Questions about the grid below. Indices start at 1.
1) Which number is the entry in row 1 and column 1?
2) Which number is the entry in row 1 and column 3?
3) Which number is the entry in the top-right corner?
4) Which number is the bottom-left entry?
5) Which number is the entry at row 3, column 3?
6) Which number is the entry at row 1, column 2?
7) Which number is the entry directly above the smallest entry?
8) Which number is the entry just right of the smallest entry?
[[36, 27, 38, 31],
 [77, 74, 27, 75],
 [34, 30, 41, 33],
 [32, 45, 65, 39],
 [40, 38, 39, 39],
 [33, 47, 65, 42],
 [43, 33, 34, 39],
 [78, 81, 27, 78],
 [29, 41, 60, 38],
 [80, 77, 21, 78],
 [79, 79, 24, 78],
 [40, 41, 64, 46],
 [58, 67, 38, 64],
 [34, 32, 45, 33],
 [81, 84, 22, 82]]
1) 36
2) 38
3) 31
4) 81
5) 41
6) 27
7) 60
8) 78

Questions about the matrix below.
1) The maximum?
2) The smallest entry in the first column?
3) The bottom-right entry?
4) The entry directly below 137?
5) The entry just right of 169?
6) The entry directly below 212?
7) The entry directly above the largest entry?
8) The 3rd entry, reading row by row?
[[112 111 112 137  70]
 [181 225 212 125  80]
 [ 95 187 169  21 141]
 [ 10  10  16  55 187]]
1) 225
2) 10
3) 187
4) 125
5) 21
6) 169
7) 111
8) 112

M =
array([  6.237,  -3.210, -14.410,  12.072,  -5.944,  -9.481,  -1.600,
        -5.851, -15.481,   1.759,  -1.462,  11.776,   0.526,  -1.462,
        -2.671,  -6.122])
Give the entry just left of 0.526.
Answer: 11.776
Give the smallest entry.
Answer: -15.481
The entry just right of the smallest entry is 1.759
Give the entry just right of 1.759.
Answer: -1.462

[[ 0.36  5.66  0.06  0.76 -2.15]
 [-1.25  3.03 -1.15  1.32 -0.49]
 [-4.54  3.97 -3.74  0.56 -3.28]]
Indices start at 1.
Read off the entry in row 1 and column 2.
Answer: 5.66
The entry directly below 0.06 is -1.15
The entry directly below -0.49 -> -3.28
Read off the entry at row 1, column 1.
Answer: 0.36
The top-right entry -> -2.15
Read off the entry in the bottom-left corner.
Answer: -4.54
Read off the entry at row 2, column 1.
Answer: -1.25
Read off the entry directly below the centre entry.
Answer: -3.74
The entry directly below 1.32 -> 0.56
Read off the entry in row 1 and column 3.
Answer: 0.06
The entry just right of 0.06 is 0.76

Read these off the matrix that follows. Counting starts at 1.
1) The entry in row 2 and column 1?
2) The entry in row 3 and column 1?
3) The entry in the top-right corner?
4) The entry in the top-left corner?
5) The entry in row 2 and column 2?
6) The entry at row 1, column 3?
7) The entry just right of -75.662?
8) The maximum?
array([[ 141.981,   31.686,  130.473,  -70.043, -145.511],
       [ 135.839,   -4.113,   89.077,  -75.662, -155.554],
       [ 140.431,   37.498,  132.919,  -86.750, -174.440],
       [ -98.834,   70.855, -226.872, -155.973,  -56.542],
       [ -24.698,  100.445, -215.905, -192.558,  -76.305],
       [ 173.318,  -48.010,  100.871,  -34.473, -137.663],
       [ -80.243, -118.753,  -23.907,   45.106,    4.431],
       [-126.748,  -73.953,  -22.669,   47.267,    9.697]])
1) 135.839
2) 140.431
3) -145.511
4) 141.981
5) -4.113
6) 130.473
7) -155.554
8) 173.318

Questions about the table below. Rows and columns are numbered from 1.
1) Which number is the bottom-right entry?
2) Which number is the entry at row 3, column 1?
3) Which number is the entry at row 1, column 1?
4) Which number is the smallest entry?
5) Which number is the entry in row 2 and column 1?
6) Which number is the entry just right of 1.40?
7) Which number is the entry in row 1 and column 2?
8) Which number is the entry just right of -0.97?
-2.79; 1.59; -5.26; 0.38; -0.97; -0.88; 0.86; 2.44; -0.54; -0.68; -1.30; -0.93; 1.40; -3.41; -3.78; 0.26
1.71; -3.12; 3.94; 3.06; 0.51; 0.32; -0.04; -2.14; 0.01; 0.43; 5.66; -0.10; 2.24; -0.45; -0.16; -0.49
0.96; 0.80; 0.00; 2.39; 1.99; 2.73; -2.73; 0.91; -0.82; 1.26; -1.30; 4.09; 3.08; 0.53; -3.17; -3.50
-0.54; 0.80; -2.63; 0.38; 1.99; 3.93; -0.04; 2.44; -1.37; 0.43; -4.08; 1.58; 3.08; 1.52; -3.78; -1.25
1) -1.25
2) 0.96
3) -2.79
4) -5.26
5) 1.71
6) -3.41
7) 1.59
8) -0.88

X = [150, 115, 79, 77, 120, 202, 231, 101, 205, 122, 55]
The last entry is 55
Report the entry just left of 120.
77
The 2nd entry from the right is 122
The median entry -> 120
Report the 3rd largest entry.
202

-0.49; 3.17; -2.34; 5.93; 4.85
Report the entry just left of 4.85.
5.93
The centre entry -> -2.34
The entry just left of 3.17 -> -0.49
The entry just left of the centre entry: 3.17
